Below is a small trained network, with its code and all its weights. Each question gives an input and a class and asks what happens when units are switched off, that is, made to give their printed mean instead of their output.

import numpy as np


def w(rows, s, z=0):
    codes = np.array(rows[::2]) - 128.0
    scale = np.full(codes.shape[1], s)
    scale[-1] = z or s
    return codes * scale


def f(y):
    return np.maximum(y, 0)


def log_softmax(a):
    a = a - a.max(-1, keepdims=True)
    return a - np.log(np.exp(a).sum(-1, keepdims=True))


def net(x, mask):
    res = np.array(x, float).reshape(1, 8) / 4 @ E
    y = f(res @ A[0][:, :-1].T + A[0][:, -1])
    res = res + np.where(mask, y, B[0][:, -1]) @ B[0][:, :-1]
    return log_softmax(res[-1] @ U[:, :-1].T + U[:, -1])


A, B = {}, {}
E = w([
[99,110,231,132,34],'x0',
[168,173,111,9,111],'x1',
[127,130,131,129,129],'x2',
[229,190,114,190,90],'x3',
[126,130,131,128,129],'x4',
[128,130,131,127,129],'x5',
[126,129,130,129,129],'x6',
[127,130,127,128,130],'x7',
],0.014)
A[0] = w([
[114,26,158,72,182,255],'n0',
[248,164,145,189,126,169],'n1',
[106,134,79,69,181,98],'n2',
[81,112,132,194,88,97],'n3',
[121,88,68,219,232,136],'n4',
[192,170,170,204,84,197],'n5',
],0.013,0.0055)
B[0] = w([
[11,138,205,184,118,228],'n0',
[113,52,33,41,140,236],'n1',
[1,25,20,106,47,197],'n2',
[93,27,147,178,140,187],'n3',
[159,225,196,60,46,252],'n4',
[157,159,44,147,41,231],'n5',
],0.0093,0.017)
U = w([
[95,175,244,64,143,253],'0',
[101,70,91,151,116,74],'1',
[223,175,130,97,106,196],'2',
[189,79,74,43,254,60],'3',
[118,61,216,216,193,62],'4',
],0.014,0.0041)

Each question gives the input, the list of numbers given to net, and the class t.
The units are the neurons (one row each of A and B). Each row of codes is followed by its name. A weight is (code - 128) times the scale printed after its matrix; where a second scale follows, it is the last column's (A, B and U).
mask holds one flag per neuron, in row order. A switched-off neuron (its flag False) gives its mean, the last column of its row in B, instead of its output. The means were averaged over made-up inputs and are rounded, as every weight is.
A unit's drop is (log p(t) with every unit on - log p(t) with that unit switched off) / (log p(t) with every unit on - log p(t) with every unit switched off).
The circuit of an input: a set's keep is (log p(t) with only the set's units on - log p(t) with every unit switched off) / (log p(t) with every unit on - log p(t) with every unit switched off). Starting from all 6 units, units are removed one at a time, each time the one whose removal leaves the highest keep (on an exact tie, the one counted first), for as long as the keep stays at least 0.8.
units of the circuit, in order: the units of the circuit, biggest drop first
most important unit: the unit with the biggest drop
top k neurons: the k neurons with the biggest drops, biggest first
drop of u: that unit's drop, to one decimal
input [3,-7,1,-1,2,-7,8,8], class 4: most important unit	n3
input [-1,8,1,-3,-6,5,-5,-5], class 1: top 2 neurons	n2, n4
input [-1,-1,-8,-7,1,-2,0,6], class 0: top 3 neurons	n0, n1, n5
input [-4,-1,6,2,7,3,-5,6], class 2: units of the circuit, in order	n4, n0
input [4,1,3,4,4,-7,4,-6], class 2: top 4 neurons	n2, n0, n5, n3
input [1,0,8,-8,-2,-4,-2,0], class 4: top 2 neurons	n4, n0
input [-3,8,5,0,4,1,-7,-4], class 1: top 2 neurons	n2, n1
input [4,-3,-2,0,0,-2,-3,0], class 4: units of the circuit, in order	n1, n2, n4
input [-4,0,2,0,-3,4,2,-2], class 0: units of the circuit, in order	n5, n1
input [-5,-3,-3,8,-8,-7,4,3], class 2: top 2 neurons	n4, n5
input [-1,1,5,1,-3,4,7,-4], class 3: top 2 neurons	n4, n0
input [-5,-8,5,2,5,-8,0,-2], class 2: top 2 neurons	n4, n0
input [-1,6,-2,8,5,-1,1,8], class 3: top 2 neurons	n1, n4
input [-6,-3,2,-7,-2,-6,5,-8], class 0: top neuron	n4
input [-2,4,-6,3,-3,-2,-1,-7], class 3: units of the circuit, in order	n4, n0
input [0,7,0,1,-8,-5,-6,-2], class 3: top 3 neurons	n4, n0, n5
input [-5,-3,-2,3,-8,-6,7,-4], class 2: drop of n4	0.3
input [1,-8,3,-5,6,3,-1,2], class 4: drop of n3	1.4
input [-7,-5,4,3,8,5,3,-4], class 2: drop of n4	0.6
input [5,7,7,1,7,-1,0,6], class 2: units of the circuit, in order	n0
